Below is a small trained network, with its code and all its weights. Each question gives an input and a target symbol and asks what happens when units are switched off, that is, made to give their printed mean instead of their output.

import numpy as np


def w(rows, s, z=0):
    codes = np.array(rows[::2]) - 128.0
    scale = np.full(codes.shape[1], s)
    scale[-1] = z or s
    return codes * scale


def norm(h):
    return h / np.sqrt((h * h).mean(-1, keepdims=True) + 1e-5)


def softmax(a):
    e = np.exp(a - a.max(-1, keepdims=True))
    return e / e.sum(-1, keepdims=True)


def log_softmax(a):
    a = a - a.max(-1, keepdims=True)
    return a - np.log(np.exp(a).sum(-1, keepdims=True))


def net(x, mask):
    ids = ['ΓΛΣΨΩαβδεζηθξπτφ'.index(c) for c in x.split()]
    T = len(ids)
    res = E[ids] + P[:T]
    u = 0
    for l in range(3):
        r = norm(res)
        for j in range(2):
            rows = slice(4 * j, 4 * j + 4)
            q, k, v = (r @ M[l][rows].T for M in (Q, K, V))
            z = softmax(np.where(np.tri(T) > 0, q @ k.T / 4**0.5, -1e9)) @ v
            o = O[l][rows]
            res = res + np.where(mask[u + j], z, o[:, -1]) @ o[:, :-1]
        u += 2
    return log_softmax(norm(res)[-1] @ U[:, :-1].T + U[:, -1])


Q, K, V, O = {}, {}, {}, {}
E = w([
[81,146,151,117,141,183,213],'Γ',
[146,140,152,140,174,143,119],'Λ',
[126,82,146,96,125,241,191],'Σ',
[198,175,84,87,115,218,27],'Ψ',
[73,176,131,127,104,69,104],'Ω',
[23,54,148,121,111,174,60],'α',
[141,37,176,116,189,147,103],'β',
[73,139,162,104,113,158,99],'δ',
[175,138,251,79,114,89,157],'ε',
[51,159,127,74,185,140,149],'ζ',
[55,132,165,172,72,212,54],'η',
[90,126,131,74,94,133,121],'θ',
[83,89,151,110,58,110,39],'ξ',
[150,178,179,166,114,166,93],'π',
[82,105,144,53,147,62,129],'τ',
[104,110,76,80,110,149,211],'φ',
],0.013)
P = w([
[62,162,168,172,221,40,176],'0',
[97,168,255,19,59,98,148],'1',
[112,155,235,32,100,112,132],'2',
[119,141,219,46,124,118,118],'3',
[115,108,193,62,141,131,103],'4',
[122,130,174,69,149,140,85],'5',
[117,117,170,70,159,140,77],'6',
[111,103,171,69,153,147,93],'7',
[110,109,165,73,156,151,75],'8',
[122,99,136,89,176,166,56],'9',
[103,77,144,77,166,161,72],'10',
[100,79,148,72,153,163,77],'11',
[99,66,134,94,168,177,80],'12',
],0.0059)
Q[0] = w([
[135,97,86,191,70,87,160],'L0H1',
[75,204,124,84,210,185,105],'L0H1',
[153,144,122,128,43,169,121],'L0H1',
[179,60,107,142,59,97,156],'L0H1',
[164,151,178,108,114,111,95],'L0H2',
[101,62,117,156,88,123,155],'L0H2',
[80,143,150,96,255,168,73],'L0H2',
[81,110,157,84,124,139,135],'L0H2',
],0.0083)
K[0] = w([
[98,94,210,36,39,184,128],'L0H1',
[146,231,140,165,238,46,184],'L0H1',
[139,112,112,48,93,97,126],'L0H1',
[177,70,232,45,3,141,40],'L0H1',
[124,129,192,179,113,142,125],'L0H2',
[93,112,131,89,83,131,181],'L0H2',
[63,113,100,159,189,144,110],'L0H2',
[64,49,139,55,151,89,252],'L0H2',
],0.007)
V[0] = w([
[109,168,162,172,39,183,136],'L0H1',
[107,236,30,162,209,94,184],'L0H1',
[122,49,136,58,53,207,117],'L0H1',
[121,164,85,63,160,55,140],'L0H1',
[89,85,127,167,114,95,178],'L0H2',
[38,89,176,90,168,120,218],'L0H2',
[215,147,247,80,3,98,211],'L0H2',
[105,112,140,185,165,195,134],'L0H2',
],0.0055)
O[0] = w([
[100,163,80,124,147,160,169,102],'L0H1',
[85,79,133,82,119,151,173,136],'L0H1',
[153,150,177,136,99,87,89,88],'L0H1',
[167,95,146,171,92,183,106,164],'L0H1',
[213,129,108,76,159,169,126,117],'L0H2',
[83,217,98,48,105,139,115,254],'L0H2',
[156,143,57,162,231,185,96,141],'L0H2',
[123,162,202,110,107,67,255,129],'L0H2',
],0.0061,0.0064)
Q[1] = w([
[106,116,141,89,180,212,56],'L1H1',
[157,148,70,172,149,158,133],'L1H1',
[109,58,184,120,131,106,211],'L1H1',
[105,14,104,123,75,68,166],'L1H1',
[48,237,155,109,160,140,211],'L1H2',
[101,144,157,131,167,138,86],'L1H2',
[105,139,172,117,159,121,76],'L1H2',
[3,216,235,74,55,68,158],'L1H2',
],0.0068)
K[1] = w([
[65,161,125,126,99,51,216],'L1H1',
[140,119,97,166,116,160,154],'L1H1',
[198,111,118,58,127,146,59],'L1H1',
[192,155,79,12,86,154,69],'L1H1',
[58,133,73,48,142,42,130],'L1H2',
[115,77,116,119,176,19,82],'L1H2',
[130,84,101,94,131,53,134],'L1H2',
[2,168,120,102,31,105,132],'L1H2',
],0.0069)
V[1] = w([
[134,210,109,209,119,92,164],'L1H1',
[150,216,129,74,145,67,134],'L1H1',
[135,157,148,108,182,109,38],'L1H1',
[62,117,100,187,221,161,130],'L1H1',
[190,125,99,195,207,2,140],'L1H2',
[69,124,106,83,101,110,93],'L1H2',
[77,117,138,101,105,103,137],'L1H2',
[139,45,141,182,105,182,50],'L1H2',
],0.0067)
O[1] = w([
[133,155,178,101,31,164,175,82],'L1H1',
[196,173,131,125,111,48,139,168],'L1H1',
[97,234,120,216,183,184,106,157],'L1H1',
[98,78,126,113,20,255,218,127],'L1H1',
[40,117,155,92,108,99,183,11],'L1H2',
[130,137,61,109,208,177,89,198],'L1H2',
[99,142,31,235,172,146,165,175],'L1H2',
[98,151,152,19,131,144,134,91],'L1H2',
],0.0054,0.011)
Q[2] = w([
[86,68,135,17,157,146,126],'L2H1',
[76,147,95,184,193,142,130],'L2H1',
[142,161,116,88,218,87,120],'L2H1',
[175,191,162,187,131,128,190],'L2H1',
[135,48,184,146,4,45,254],'L2H2',
[125,203,135,94,163,143,93],'L2H2',
[200,21,141,110,33,24,173],'L2H2',
[151,124,151,125,137,131,113],'L2H2',
],0.0074)
K[2] = w([
[129,30,47,143,127,11,129],'L2H1',
[58,238,83,148,211,76,134],'L2H1',
[158,134,108,86,255,144,180],'L2H1',
[129,196,151,69,142,239,84],'L2H1',
[200,106,82,113,186,196,24],'L2H2',
[71,126,133,158,26,55,98],'L2H2',
[226,186,39,174,179,203,15],'L2H2',
[70,178,151,88,119,183,171],'L2H2',
],0.0059)
V[2] = w([
[158,147,131,226,76,94,139],'L2H1',
[74,140,102,148,106,98,199],'L2H1',
[189,201,137,71,100,201,110],'L2H1',
[172,164,53,76,106,107,120],'L2H1',
[206,170,85,253,87,109,147],'L2H2',
[34,144,84,136,102,208,49],'L2H2',
[232,81,73,93,102,207,81],'L2H2',
[96,175,39,41,61,96,170],'L2H2',
],0.0064)
O[2] = w([
[183,127,75,164,144,137,87,64],'L2H1',
[118,177,138,143,173,189,74,85],'L2H1',
[61,161,116,138,73,154,187,185],'L2H1',
[144,122,87,155,127,56,230,165],'L2H1',
[97,79,103,232,197,166,144,137],'L2H2',
[210,104,164,125,160,156,188,189],'L2H2',
[118,147,3,111,141,131,142,2],'L2H2',
[94,117,216,123,247,56,153,138],'L2H2',
],0.0061,0.0058)
U = w([
[33,161,148,56,167,111,177,70],'Γ',
[69,78,143,96,149,157,75,105],'Λ',
[62,155,83,210,122,45,147,103],'Σ',
[218,114,127,42,51,162,119,95],'Ψ',
[161,33,125,117,144,193,202,106],'Ω',
[214,162,196,130,122,63,175,71],'α',
[135,142,136,140,55,55,51,86],'β',
[170,128,143,211,182,124,167,89],'δ',
[58,147,134,184,69,188,110,47],'ε',
[152,35,210,55,164,88,139,96],'ζ',
[162,102,199,233,96,138,177,106],'η',
[181,117,1,138,126,121,180,106],'θ',
[120,196,157,103,183,170,115,254],'ξ',
[49,108,129,127,109,175,222,135],'π',
[141,145,105,95,182,156,94,166],'τ',
[95,90,74,54,181,33,140,98],'φ',
],0.0095,0.0062)

Each question gives the input, a string of symbols that net reads in full, and the target symbol t.
The units are the heads (4 rows each of Q, K, V and O). Each row of codes is followed by its name. A weight is (code - 128) times the scale printed after its matrix; where a second scale follows, it is the last column's (O and U).
mask holds one flag per head, layer by layer. A switched-off head (its flag False) gives its mean, the last column of its rows in O, instead of its output. The means were averaged over made-up inputs and are rounded, as every weight is.
A unit's drop is (log p(t) with every unit on - log p(t) with that unit switched off) / (log p(t) with every unit on - log p(t) with every unit switched off).
The circuit of an input: a set's keep is (log p(t) with only the set's units on - log p(t) with every unit switched off) / (log p(t) with every unit on - log p(t) with every unit switched off). Starting from all 6 units, units are removed one at a time, each time the one whose removal leaves the highest keep (on an exact tie, the one counted first), for as long as the keep stays at least 0.8.
units of the circuit, in order: the units of the circuit, biggest drop first
unit that matters most: the unit with the biggest drop
which heads matter: for each layer, one digit per head in row order, 1 if its drop is at least 0.15 and else 0, layers parted by /
drop of u: that unit's drop, to one decimal
input δ π Λ, target δ: units of the circuit, in order	(L1H2 L0H2 L2H2)
input Ψ δ Ψ β π, target Ψ: units of the circuit, in order	(L2H2 L0H2 L1H2)
input β Λ τ θ ξ ζ δ, target β: units of the circuit, in order	(L2H2 L1H2 L0H1)
input ξ π ξ, target ξ: unit that matters most	L1H2
input ζ τ Ψ π ζ β, target ζ: units of the circuit, in order	(L2H2 L0H2)
input ε η ξ Γ ξ ζ π, target ε: units of the circuit, in order	(L1H2 L2H2 L2H1)
input θ Ψ Ψ Γ π ξ ξ τ θ φ θ, target θ: which heads matter	00 / 00 / 11
input Ψ Ψ π ζ Ψ Σ τ ε η α δ θ, target Ψ: units of the circuit, in order	(L2H2 L0H2 L2H1)
input φ η ζ Λ ζ Ψ Σ θ, target φ: units of the circuit, in order	(L1H1 L2H2)
input Γ Σ Ψ π β π ε ξ Σ ζ, target Γ: units of the circuit, in order	(L0H1 L0H2)
input θ ζ η φ ζ ξ θ, target θ: units of the circuit, in order	(L2H2 L1H2 L0H1)
input ε Ψ Σ η ε Γ π, target ε: units of the circuit, in order	(L2H2 L2H1)
input ξ θ δ ζ β δ θ Σ δ Γ φ Ψ, target Ψ: units of the circuit, in order	(L1H2 L0H2 L2H2 L2H1)
input η π β Ψ φ Λ, target η: units of the circuit, in order	(L0H2 L2H2)
input Ψ φ ε ξ π θ, target Ψ: which heads matter	01 / 01 / 01
input Ψ ξ β Λ α θ θ β τ Ψ, target Ψ: units of the circuit, in order	(L0H2 L2H2 L1H2)
input Ψ ε β ζ τ Σ, target Ψ: unit that matters most	L0H2
input Λ η ξ ζ δ τ δ, target Λ: which heads matter	11 / 11 / 01
input α ε Σ δ Λ, target α: which heads matter	01 / 00 / 01
input Ω φ ξ ξ θ ε η η Σ π, target Ω: unit that matters most	L0H1
input η ξ Λ π, target η: which heads matter	11 / 10 / 01
input Σ Σ π Σ η δ Σ Σ τ, target Σ: drop of L1H2	0.4
input Σ δ η Σ Ψ δ β δ ξ Ω, target Σ: drop of L0H2	0.4
input π δ β ε ζ Γ, target π: drop of L1H1	0.5
